Below is a small trained network, with its code and all its weights. Each question gives an input and a class and asks what happens when units are switched off, that is, made to give their printed mean instead of their output.

import numpy as np


def w(rows, s, z=0):
    codes = np.array(rows[::2]) - 128.0
    scale = np.full(codes.shape[1], s)
    scale[-1] = z or s
    return codes * scale


def f(y):
    return np.maximum(y, 0)


def log_softmax(a):
    a = a - a.max(-1, keepdims=True)
    return a - np.log(np.exp(a).sum(-1, keepdims=True))


def net(x, mask):
    res = np.array(x, float).reshape(1, 6) / 4 @ E
    y = f(res @ A[0][:, :-1].T + A[0][:, -1])
    res = res + np.where(mask, y, B[0][:, -1]) @ B[0][:, :-1]
    return log_softmax(res[-1] @ U[:, :-1].T + U[:, -1])


A, B = {}, {}
E = w([
[225,172,165,185,161,44,76,162],'x0',
[174,198,47,174,36,110,134,2],'x1',
[130,131,215,192,98,209,222,136],'x2',
[120,201,100,222,183,142,179,106],'x3',
[16,134,161,125,82,124,80,94],'x4',
[121,76,112,181,147,10,214,121],'x5',
],0.0068)
A[0] = w([
[136,115,177,193,159,86,211,153,205],'N1',
[81,86,139,162,100,89,129,85,179],'N2',
[138,154,191,104,51,128,110,143,218],'N3',
[54,78,133,121,78,185,149,111,166],'N4',
[117,2,122,54,185,119,120,157,84],'N5',
[155,223,131,189,100,142,161,109,231],'N6',
[158,94,120,141,159,104,180,133,216],'N7',
[124,98,190,81,107,153,73,176,114],'N8',
[47,75,182,126,37,159,154,118,130],'N9',
[86,108,148,178,207,101,153,168,132],'N10',
[107,171,147,91,133,139,112,82,139],'N11',
[139,200,72,172,108,163,149,85,213],'N12',
[146,216,125,201,140,178,125,63,141],'N13',
[148,147,64,132,114,97,83,90,254],'N14',
[109,136,103,98,132,159,160,101,151],'N15',
[195,90,153,131,92,100,168,118,168],'N16',
[137,114,86,99,101,171,162,100,252],'N17',
[145,120,55,121,123,151,136,104,215],'N18',
],0.0098,0.0027)
B[0] = w([
[227,155,97,44,44,176,179,144,254],'N1',
[125,149,144,165,137,172,59,153,203],'N2',
[66,90,239,158,211,93,134,224,209],'N3',
[119,50,195,112,94,2,143,224,247],'N4',
[116,182,82,163,101,201,63,133,247],'N5',
[175,181,99,139,91,199,96,75,249],'N6',
[158,134,157,80,28,135,140,164,211],'N7',
[102,116,127,207,206,162,17,105,230],'N8',
[62,87,209,132,165,56,147,249,248],'N9',
[209,181,128,58,39,126,163,150,220],'N10',
[124,110,124,117,123,89,147,172,180],'N11',
[167,208,126,140,67,160,103,92,252],'N12',
[150,228,77,178,138,214,44,8,241],'N13',
[138,133,156,87,149,131,88,167,247],'N14',
[159,102,199,56,73,109,150,146,187],'N15',
[163,131,123,61,50,132,172,160,197],'N16',
[165,138,200,76,109,125,116,184,226],'N17',
[170,136,162,90,77,114,154,198,209],'N18',
],0.0068,0.0071)
U = w([
[55,86,183,160,207,92,73,203,170],'0',
[123,94,50,178,160,117,217,2,1],'1',
[140,97,92,141,251,121,165,23,7],'2',
[117,195,62,188,131,218,22,8,118],'3',
[158,138,143,46,68,114,173,176,163],'4',
],0.0073,0.0028)

Each question gives the input, the list of numbers given to net, and the class t.
The units are the neurons (one row each of A and B). Each row of codes is followed by its name. A weight is (code - 128) times the scale printed after its matrix; where a second scale follows, it is the last column's (A, B and U).
mask holds one flag per neuron, in row order. A switched-off neuron (its flag False) gives its mean, the last column of its row in B, instead of its output. The means were averaged over made-up inputs and are rounded, as every weight is.
A unit's drop is (log p(t) with every unit on - log p(t) with that unit switched off) / (log p(t) with every unit on - log p(t) with every unit switched off).
The circuit of an input: a set's keep is (log p(t) with only the set's units on - log p(t) with every unit switched off) / (log p(t) with every unit on - log p(t) with every unit switched off). Starting from the 12 units with the biggest drops (on a tie, the unit counted first), units are removed one at a time, each time the one whose removal leaves the highest keep (on an exact tie, the one counted first), for as long as the keep stays at least 0.8.
units of the circuit, in order: the units of the circuit, biggest drop first
k most important neurons: the k neurons with the biggest drops, biggest first
drop of u: that unit's drop, to one decimal
input [8,7,0,4,-5,5], class 3: units of the circuit, in order -> (N13)
input [3,-5,-6,2,0,-5], class 3: units of the circuit, in order -> (N9; N4)
input [-8,-7,-3,0,-7,-5], class 0: units of the circuit, in order -> (N8; N1)
input [2,-4,-7,-4,3,-5], class 0: 4 most important neurons -> (N13; N6; N12; N3)
input [-8,1,7,-7,-4,0], class 0: 2 most important neurons -> (N9; N1)
input [2,-4,-8,-5,-6,-8], class 3: 3 most important neurons -> (N5; N9; N4)
input [-1,4,-8,-3,3,-5], class 0: 2 most important neurons -> (N1; N10)
input [6,1,4,6,-2,3], class 3: 2 most important neurons -> (N13; N6)
input [2,2,-2,0,3,-5], class 3: drop of N9 -> 0.3
input [6,8,2,7,-3,8], class 3: drop of N13 -> 0.4
input [7,6,6,-5,-3,-4], class 3: drop of N13 -> 0.1
input [5,0,0,-1,7,-5], class 0: drop of N8 -> 0.0
